In the rows, 128 means zero.
Each row is followed by its class; each block has classes of its own.
[126 204 130 109 141 143 143 142 104 168 176 129 168 119 169  90 109 172
 116 170 137 162 131  85 133 154 188 148  99 121  89  92 104]  z907
[125 138 164 132 134  68 104 109 132 193 149 135 103 116  77 147  76 115
 154 156 148  89 118  51 136 161 204 112 119  92 122 103 145]  z77
[118 185  95 123 141 125 169 141 133 136 144 102 178 130 175  84 111 116
  89 155 177 147 107 110 176 145 125 144 111 125  56 157 135]  z278
[146 202 155 128 123 141  96 106  91 150 162 129 167 118 164 117 100 126
 157 101 126 119 141 140 121  90 185 146 103  78 135 120 160]  z175
[ 74 158 111 105 131  96 121  84 138 150 117 111 173 122 145 142 116  93
 121 178 167 100  89 111 168 156 154 127  92 138  77 142 125]  z642
[121 168  89 119 167  92 164 108 136 164 153 113 120 110 111  92 105 132
 127 137 173 123 116 119 155 153 168 124  94 123  76 144 133]  z77
[119 208 128 159 140  92  86 132  92 124  79 119 111 126 128  95  70 171
 152 122  93 101 154 144 116 137 196 105 117  69  99 153 121]  z848
[ 84 172 109 112 133 145 132  91 108 155 161 120 158 107 186 130 122 124
 141 103 168 117 118 147 148 154 179 136  93 126  75 144 144]  z157
[ 65 167 132 148 144  91 115 105 100 112 126 123  94 129 159 135  73 123
 130 128 154  92 132 149 123 125 156 119 100  95 125 124 149]  z77
[113 169  96 147 115 105  92 140 109 110 103  88  76 151 134  65 160 116
 142  98 118 100 134 161 108 156 124 120 129 159  87 167 168]  z848
[129 185  60 118 163 146 165 109 123 136 172  99 164 120 120 133 126 128
 139 157 155 150 120 149 171 131 144 167  86 130  68 119 115]  z620
[112 127 142 132 164 112 131  97 120 168 153 125 133  94  72 123 133 139
 165 156 127 106 145 122 119 124 141 117  79  87 137 112 169]  z299
[120 159 100 117 153 128 155  38 100 175 178 109 154 136  89 111 111  88
 149 134 203 131 118  83 154 160 148 135  88 149  96 123 141]  z175
[106 157 102 129 143 146 155 119 152 112 104 116 134 131 112 146 101 113
 125 159 154 156 113 145 159 164 108 188 110 160  71 125 143]  z299
[103 150 146 134  90 110  94 128 113 133 107 134 104 145 134 128 153 100
 144 108 115 133 153 129 135 135 201 126 141 155  93 134 120]  z175
[151 163  83 103 149 144 133 118 112 144 164  78 151 140 165 108 113 104
 113 130 169 111 110 117 156 169 136 164  82 158  82 159 163]  z642
[ 96 140 138 144 132  95  95 153 142 169 141 106 121 128  79 113 138 102
 155 168 147  91 104  95 133 139 148 137 112 101  93 127 169]  z278
[155  99 123 117 102  82  74 150 156 208 148 106 113 133  47 177 127 117
 147 164 138 103  78 144 123 188 137 129 115 134 147 173 162]  z642
[127 201 105  99  99  97 141 102 126 164 146 121 190 112  96 170 119 106
 161 201 151 133  92 131 176 136 177 147  70 148 113 122 123]  z410
[ 93 140 105 127 103  97  90 130 103 145 164 101 118 148 167  89 129 151
 145 152 118  95 109 130 109 138 101 110  96 122 131 162 179]  z848
[ 91 185 111 101 128  94 153 111 141 175 146 135 137 126 137 119 134 127
 115 146 166 147 112 151 160 153 179 130  94 146  75 150 124]  z175
[137 172 122 108 123 133 167 128  93 138 252 142 181 119 147 149  98 152
 134 141 172 141  73 118 143 144 123 161 115 100 106 101 121]  z77
[139 183 102 111 134 129 142 120 152 165 112  95 123 112 148 147 100 119
 106 175 140 151 134 128 152 145 194 153  86 161 110 117 131]  z749
[147 151 119 142 133  99 115 157 132 184 141 126 126 120 119  44 143 129
 135  95 136 115 137 159 116  93 126 128 125  95 118 153 199]  z175
[122 168 117 121 104 116 131  52 116 165 135 121 149 132 131 103 135  79
 137 112 169 145 131 105 156 156 176 117 118 173  89 145 126]  z175
[134 148  62 114 144 102 159 113  83 140 178 108 137 136 146 138  66 110
 142 140 175 127 138 119 179 137 158 137  66 157 121 142 151]  z410
[116 131  90 116 149 123 122  70 108 192 178 106 145 129 140 122  78 136
 135 168 167 136 107  73 155 168 150 147  65 131 110 154 134]  z642
[100 105 146 195  84 101 105 157 102 154  46  99  94 140 116 108 108 119
 142  81 110 144 163 134 125 165 176 125 155 138  72 166 165]  z907
[117 159 169 152  96  68  77 128 105 183 155 161 122 114  87  77 125 136
 164 148 115 116 143  83 103 138 202  96 131 102 124  83 130]  z907
[139 175 154 156 116 133 124 145  86 134 103 105 138 123 168 119  98 135
 109 136 123 129 149  98 121 125 152 131 155  89 123 114 132]  z77
[115 167 120 143  74 100  62 110 103 147 187 153 142 147 157  84  70 132
 160 141 139 107 120 126 121 173 131 128 115 134 108 161 167]  z299
[127 157 115 129 141 107 153  39 162 159 123 113 123  96 115  83  88  91
 141  96 184 119 108 103 157 180 159 126 110 166  84 116 130]  z848
[183 173 116 108 129 140 169 128  90 123 232  85 161 139 118 153 109 107
 123 134 180 125 108 130 158 175 147 154  78 134 113 124 153]  z278
[ 79 187 177 169 153 133 129 132  62 100 120 125 103 146 101 175  95 126
 148 104 124  99 141 123 104 132 169 173 105  73  86  95 176]  z749
[109  87 135 124 124 109 115 116 169 165 141 136  81 122 109  86 126 127
 130 150 139 105 141 115 120 172 129 120 102 169 132 121 159]  z299
[ 97 137 160 163 105  97  81 135 115 141 132 152  87 128  74 119 153 138
 170 137 100 126 117 114  92 112 143 129 147  92 134 111 129]  z77
[115 137 165 147 134 103 148 134  86 149 193 147 119  96 107 119 108 175
 138 111 131 104 130 175 114 134 171 143  74  72 131  92 137]  z642
[ 95 203 129 141 122  37 113 136 103 120 132 142  44 154 138 137  98 116
 119  93 138 125 122 149 134 186 163 120 123 140  83 158 168]  z848
[125 168 102 140 127 148 149  90 125 159 110 118 125 106 144  87 121 136
 112  91 170 149 137 184 130 173 146 128 115 146 101 153 126]  z157
[ 98 159 135 110 119 123 116 103 106 152 169 115 169 113 151 177 127 117
 141 153 142 121  91 136 146 135 155 153  84 112 112 129 141]  z642
[108 119 135 138 106 108  42 115 111 150 164 132 140 130 148 117  86 132
 166  96 132  56 105 163 103 148 151 108 105  95 141 177 155]  z642
[ 72 150 106 149 132 105 124 124 131 138  96  87 113 129 102 133 156  99
 136 191 130 104 142 137 148 114 138 141  98 129  93  94 154]  z620
[162 188  83 126 124 142 126 137 108 157 174  67 125 148 161  90 132  98
 104 159 172 152 125 108 146 166 129 149 103 169 106 155 158]  z278
[154 134  93 126 155 139 132  86 139 135 215 126 106 128  87  90 106 116
 159 116 171 145 114 113 142 153 155 155  77 149 117 122 117]  z278
[140 158  86 106 157 122 147  76 158 163 182 120 135 125 107 152  81 115
 133 151 173 134 108 125 167 165 149 149  76 142 109 124 131]  z620
[ 81 204  97 154 140  82 100 114 100 141 115 111 132 105  88 142 129 126
 180 126 133 115 100 175 129 133 161 116 134  87  76 146 129]  z848
[165 155 165 143 103  99  87 157  83 129 133 114 144 134 130 123  40 140
 128 132 126  65 162 141 106 163 201  86 118  90 162  98 140]  z907
[101 129 175 148 138 109 137 150 141 177 119 133 108 140 131 166  62 141
 103 134 141 102 133  88 143 181 153 145 126  88  94 120 160]  z620
[128 177 100 114 131  99 132  69 101 143 198 119 148 124 131 153  58 137
 156 143 163 124  93 118 150 169 151 128  83 119 121 128 128]  z848
[ 72 157 115 193 107 101 121 112  71 109  98  87 118 113  82  57 119 142
 172 121 136  61 141 192 105 142 141 106 117 103  85 105 136]  z848
[130 174 131 147 128 112 169 145  97 123 130 103 104 117  99 140 118 168
 134 108 121 138 124 191 125 162 148 147 104 108  99 127 138]  z848
[ 52 152 134 148 138 100  99 109  82 144  91 131 138 152 119 119 104 108
 119 190 162  79 135  51 125 155 120 103 143  89 101 102 145]  z157
[150 209 161 132 119  78 103 159 118 146 128 144  93 128 107 143 115 117
 121 137 110 116 145 125 118 139 209 131 123 114 114 105 154]  z749
[105 176 148 154 110 126 101 137 105 113 135 101 154 123 136  76 147 103
 142 132 141  78 129 150 118 116 143 121 114  98 103 119 155]  z278
[139 169  99  91 122 120 161  65 124 150 173  99 157 123 140 119 152  72
 116 115 194 123 118 162 154 149 144 113  94 184 120 135 148]  z175
[103 154 136 160 124  79 100  98 128 150 141 130 109 124  53 100  83 135
 181 121 147  78  88 148 108 159 122 134 105  89 112 125 172]  z848
[144 114 118 120 133 128 113  93 124 122 200 161 153 164  84 122  85 129
 151 137 147 111  87  86 109 137  77 141 106 111 148 132 157]  z749
[107 157 157 200  97 100 114 118 118 173  71 116 102  87  86  93  71 135
 153 133 133 114 166 176 122 160 183 137 119 107  99 107 159]  z299
[131 201 120 132 159 139 110 117 111 122 103 128 182 138  90  89 113 122
 172 114 136  85 113 132 121 107 114 149  96  83 107 164 170]  z410
[115 204 105 127 159 140 186  93 128 139 115  88 168 111 110 146 111 117
 106 170 172 123 129 154 169 158 152 149  90 123  74  98 114]  z620
[133 121 197 164  89 120 104 134 146 128  58 135 144 118  96  56 113 152
 135 130  88  99 152 145  88 115 142 112 117  90 154  94 147]  z907
[130 135 104 124 132 137 145  65  96 151 172 123 157 135 127 115 117  97
 148  94 173 146 130 100 155 139 153 132 118 147  97 139 129]  z175
[124 183 176 121 125 119  89 168 141 142 107 160 117 145  69 111 153 137
 164 132 103  83 117 114 103 142 158 151 115 114 115 128 147]  z410
[106 184 121 115 159 157 183  86 135 154 111 116 151 122  89 170 118 108
 141 127 182 152  96 121 161 174 140 183  86 159  82 136 127]  z410
[118 200 126 116 145 127 183  95 107 147 111 121 147 117 149 148  72 119
 116 142 169 140 142 104 178 163 198 152  76 152  93 116 112]  z410
[ 92 189 117 106 131 132 161  94 101 140 138 130 159 121 130 172 118 147
 127 191 141 165 119 119 164 146 174 160  73 115  90 102 109]  z157
[152 160  63 132 117 132  70 108  99 189 178  98 149 137  94  64  95 155
 169 161 160  83 115 160 101 166 123 114  83 108 143 171 165]  z157
[ 95 181  94 149  80 104  89 180  98 140 143 126 130 128 172  77 147 145
 134 136 125 119 122 208 114 112 121 139 122 107 101 147 179]  z157
[151 175 154 115 139  96 110  93 117 132 172 178 120 142 108  63  95 139
 125 146 134 101 154  70 117 177 150 101 107 124 123 116 131]  z299

A new block, with new classes.
[143 171  86 110 163 115 149 115 108 127 128 125 167 219 110 162  89 113
 156 161  92 110 104  95  91 135  74  96 172 244 137 125 104]  z460
[ 98 127 116 139  65 179 132 105 111 117 121  87  90 169  99 114 114 138
 190 103 119 125 121 111 125 136 131  96 172 145 105 159 109]  z588
[100 112 159 164  98  93 191 127 164 141 107 164 147  70 123 191 144 156
  84 119 167 152 145 127 211 121 252 136 133  64 114 112 106]  z962
[108 108 135 124 115 128 152 112 165 122  97 164 134 133 137 135 167 133
 125 167 162 110 130 129 147 158 150 151 135 124 123  82 117]  z46
[149 130 137 123 141 111 147 111 132 105 121 134 139 158 125 116 150 111
  85 169 122 123 119 146 123 122 137 139 105 153 150 105 128]  z197
[134 114 138 128 140 114 139 104 151 100 138 135 118 153 118  99 155 120
  80 166 128 117 132 155 139 130 148 162 113 130 131 112 130]  z197
[149 135 151 129 153 139 156 114 128  95 142 116 136 143 120 127 165 119
  79 164 133 118 144 156 116 133 142 161 123 167 158 112 122]  z460
[123 113 112 143  21 148 166 140 130 145  84 143 164 156 117 113 119 140
 179 128 135 102 100  55 107  73 131 105 195 138  99 150 120]  z197
[139  94 139 145 175 103 122 121 150  97 129 178 116 130 114 123 138 120
 123 197  78 110 108 128 104 149 104 145 129 137 113 123 142]  z898
[ 79  99 144 234 116 148 187  97  96  41 115 144 140 125  81 121 180 160
  48 134 135 152  83 100  99 125 207 183 140 113 103 109 104]  z9
[124  91 134 141 161  99 116 145 140  89 126 154 125 127 110 118 137 133
 125 194  96  90 113 125 126 147 130 149 131  91 109 140 127]  z962
[144 115 145 128 171 136 151 110 135  91 151 123 134 132 113 139 175 124
 106 169 133 116 139 153 140 139 137 163 118 120 141 111 131]  z46
[132 115 113 137 132 118 117 145 139 124 138 133 140 121 148 145 129 110
 102 136  99 116 144 104 106 120 103 147 129 111 115  99 141]  z962
[101 110 132 128 118 133 152 107 169 126  99 145 124 146 136 129 163 131
 140 157 158 104 129 126 155 164 156 151 139 139 122  81 116]  z46
[128 100 130 147 140 114 151 139 122  81 120 171 143 155 110 151 149 134
 195 203  80 124  62  86 106 145  61 119 129 134 138 137 143]  z46
[124  98 146 134 165 131 139 121 111  65 146 165 162 151  98 102 171 127
 137 219  97  74 109 134  91 149 113 152  92 136 137 123 123]  z460
[128 130 124 128 129 123 123 111 148 140 150 152 124 118 125 149 127 101
  87 137 103 114 155 138  85 122 105 143 132 143 112 115 134]  z898
[113 159  89 126  89 176 131 109 137 157 110 131 125 198 122 185  73 141
 172 120 124  98  99  93  47 142  65  78 214 252 118 126 126]  z898
[131 109 139 126 138 125 138 119 158  89 122 128 123 143 127 133 159 123
  95 150 128 106 133 142 130 132 142 147 122 134 135 117 127]  z962
[133  97 127 138 171 114 147 111 126  84 119 166 116 157 110 111 143 119
 122 184  80 117 106 139 122 158 154 140 122 111 119  94 112]  z9
[131 111 142 122 101 106 144 114 166 134  84 167 138 130 139 104 154 126
 100 180 159 114 117 129 135 144 167 145 130 125 129  86 126]  z197
[111 107 116 147  72 159 147 128 129 101 105 125 132 141 131  98 168 154
 175 148 126 124  95 114 133 126 141 125 148 143 129 108 121]  z355
[141 153 115 127 160 101 140 103 141 135 152 212 181 137 118 223  74 155
 116 142 155 171  80 104  87 106  75 120 194 145  90 131 134]  z898
[116 103 147 138 115 127 158 111 174 127  79 163 113 123 132 107 156 138
 123 163 156 113 112 128 145 164 197 155 144 118 126  79 118]  z9
[168 141 151  94 202  95 114  75  75  60 163 126 136 163  77  96 178 116
  66 197 142 130 135 212 102 124 149 172  58 168 159 143 108]  z197
[109 109 152 131  94 134 152 115 170 117  99 156 140 131 138 111 167 141
 115 164 169  99 134 131 135 159 171 155 141 139 130  89 110]  z460
[130  93 153 147 146 125 121 140 112  92 131 165 144 137 104 122 136 154
 126 181 115  98 115 132 101 158 128 153 140 120 110 133 114]  z460
[113  98 148 140 114 127 160 108 173 121  78 159 117 127 132 106 160 134
 128 156 153 112 109 123 140 158 197 155 141 118 124  77 119]  z9
[134 117 148 147 115 126 141 131 143 134 130 147 104 102 145 140 134 131
 114 137 121 141 126 127 124 141 150 155 127  83 127  93 137]  z9
[124 192 144 151 100 144 156 126 130 161  98  47 122 150 134 141 102 124
 141  82 152 148 118 123 153 123 155 115 172 202 147 153 102]  z588
[119 107 149 119 121 113 141 114 180 127  81 140 137 141 143 120 147 113
 106 145 149 113 117 147 114 153 171 132 137 145 132  95 115]  z429
[121 128 134 138 126 124 116 125 150 134 144 139 128 115 126 134 140 112
  95 140 109 125 149 127 113 134 112 161 117 131 117 111 131]  z588
[ 90 151 121 155 113 137 168 109  99 121 125 119 162 208  99 157 121 132
 152 114  95 125  84 116  71 146 112 108 170 249 143 124  92]  z807
[142  80 159 150 158 127 131 136 105  73 140 156 158 158 113 132 151 153
 172 166  91 108 101 107  97 133 104 147 101 146 127 123 136]  z460
[109 144  87 128 107 128 119  99 166 141 150 116  70 199 107 179  40  90
  36  49  91 110 159 131  76 109  83 107 239 132  40 148 109]  z898
[132 129 115 134 118 109 118 132 157 132 156 132 107 123 146 139 133 118
  90 146 102 135 125 136 115 134 100 161 145 109 114  98 140]  z355
[127 117 120 128 125 111 110 147 163 133 136 130 115 118 153 157 130 117
  94 134 109 117 153 125 109 128 109 150 133 118 123  94 144]  z962
[143 144 134 121 157 109 117 125 107 117 134 134 129 122 103 115 137  99
  91 188  92 113 148 161 115 138 131 145 110 129 126 141 102]  z588
[107 102 142 130 122 129 150 113 172 118 105 157 133 134 136 129 169 135
 138 170 159 103 121 126 143 158 147 162 139 121 120  85 124]  z46
[115  97 131 137 157 123 118 143 139 108 120 177 136 116 120 105 162 123
 109 210 115  86 124 132 108 150 126 183 116 129 127 111 137]  z962
[112 115 153 123 101 119 150 109 166 131  97 151 129 129 135 109 161 136
 106 158 170 110 125 134 134 159 165 154 145 138 130  87 115]  z807
[136 127 145 138 160 133 139 104 166 108 136 142 118 127 117 114 161 111
  78 170 121 106 135 157 107 139 131 166 135 179 140 120 134]  z898
[131 111 164 132 106 120 152 115 159 123  93 155 149 121 142 107 170 139
 112 166 164 116 113 126 124 166 161 154 142 144 139  81 116]  z807
[129 154  92 107  66 112 169 121 121 157  65 123 121 193 131 162  85  91
 156 150  72 113 119 110 113 151 143  31 164 194 142 134  77]  z429
[123 181  98 153 152  35 106 167 134 139  89 104  82 137 156 130  64  86
  35 115  70 201 133 129 177 112 100 127 165 115  97 134  91]  z588
[121 123 153 139 115 120 142 106 178 145  90 159 129 119 144 133 143 128
 116 145 152 120 122 137 115 155 161 145 155 170 124  97 121]  z898
[ 94 120  79 135  71 170 161 129 150 109  83 122 119 219 132 139 110 124
 172 120 100  93  96  72 105 119  92  91 196 203 119 124 121]  z962
[158 174 123 133 120 133 172  64 132  59 178  87 185 154 102 185 146 128
  25 123 156 125 138 149 100 140 166 105 167 133 128 146  75]  z962
[123 123 115 125 122 130 126 138 140 135 147 159 121 120 149 158 134 117
  99 154 117 118 156 119 133 133  86 154 119  92 116  92 137]  z46
[ 76  91 126 154  54 160 155  98 132  81  70 196 110 159 141 122 141 167
 132 116 194 126  96  55 188 139 118 143 108  77  76 116 120]  z46
[131 140 134 120 175 132 143 103 150 100 126 128 126 154  98 141 155 115
  74 164 127 113 140 162 129 129 141 147 112 189 145 111 123]  z588
[116 106 164 135 105 115 158 109 170 121 101 145 137 135 138 102 168 132
 118 158 158 108 112 126 123 154 162 165 150 141 127  91 117]  z807
[ 39 139  35  88 115  98 139 104 160 146 121 145  97 169  65 116 116  88
 117 123 119  85 180 103 196  88 113 118 135 130  80 132 105]  z46
[105 116 146 131 114 126 136  99 185 142  89 167 116 122 137 116 150 125
 115 149 153 112 129 146 129 165 160 144 141 165 124  94 120]  z898
[149 125 151 130 135 139 151 120 131  86 140 117 137 146 124 115 160 123
  96 156 126 115 139 142 121 128 132 152 126 143 145 124 120]  z460
[147 128 121 122  98 106 115 134 145 139 147 142 122 129 148 101 131  93
  82 166  98 117 144 127  98 122  95 158 130  99 119 111 137]  z197
[141 121 143 132 157 131 146 111 129  86 142 130 125 141 120 138 166 127
 104 168 129 121 130 143 137 148 123 157 114 127 137 116 123]  z46
[149 118 160 133 162 109 129 115 119 112 133 170 126 107 116 130 149 119
 117 204 107 119 123 161  93 142 138 153 115 138 132 130 126]  z898
[132 118 144 120 161 133 136 114 148  94 131 123 139 145 123 122 152 109
  76 151 126 111 130 167 104 127 142 141 109 139 145 118 126]  z429
[135 118 134 125 105 116 133 137 167 144 126 126 128 126 158 141 128  94
  99 136 100 113 144 124  95 124 121 130 127 118 130 107 134]  z429
[121 153  59 107 123 157 160 103 109 103  98 107 131 224  89 119 103 112
 159 140 108  94 103  94  82  85 113  90 200 208 114 128 101]  z9
[141 116 143 127 150 126 143 119 138  94 122 125 133 128 122 137 161 122
  99 158 136 113 133 143 130 133 156 145 113 129 144 113 131]  z962
[108 164 133 145 163  66 161  91 181  89 170  73 104 233 123 171 115  83
  54  83  61 129 127 156 109 142 104 139 138 219 135 124  98]  z460
[130 140 168 165 130 110 161 119 124 143 126 107  84  86 118  47 190  73
  76 185 119 153 125 131 138 171 150 225 127 151 168 123 144]  z807
[130 134 130 139 124 126 126 142 145 141 155 136 115 122 150 128 132 112
  94 159 107 119 154 122 113 151  94 171 131 138 134  97 139]  z460
[119 111 156 134 100 136 151 118 161 117 100 158 138 129 138 121 163 143
 109 162 170 108 131 128 127 157 163 158 139 144 132  91 116]  z460
[132 102 149 136 143 131 134 129 143  87 117 131 131 128 129 127 163 131
 111 154 129 108 124 139 128 135 146 150 111 124 140 117 133]  z962
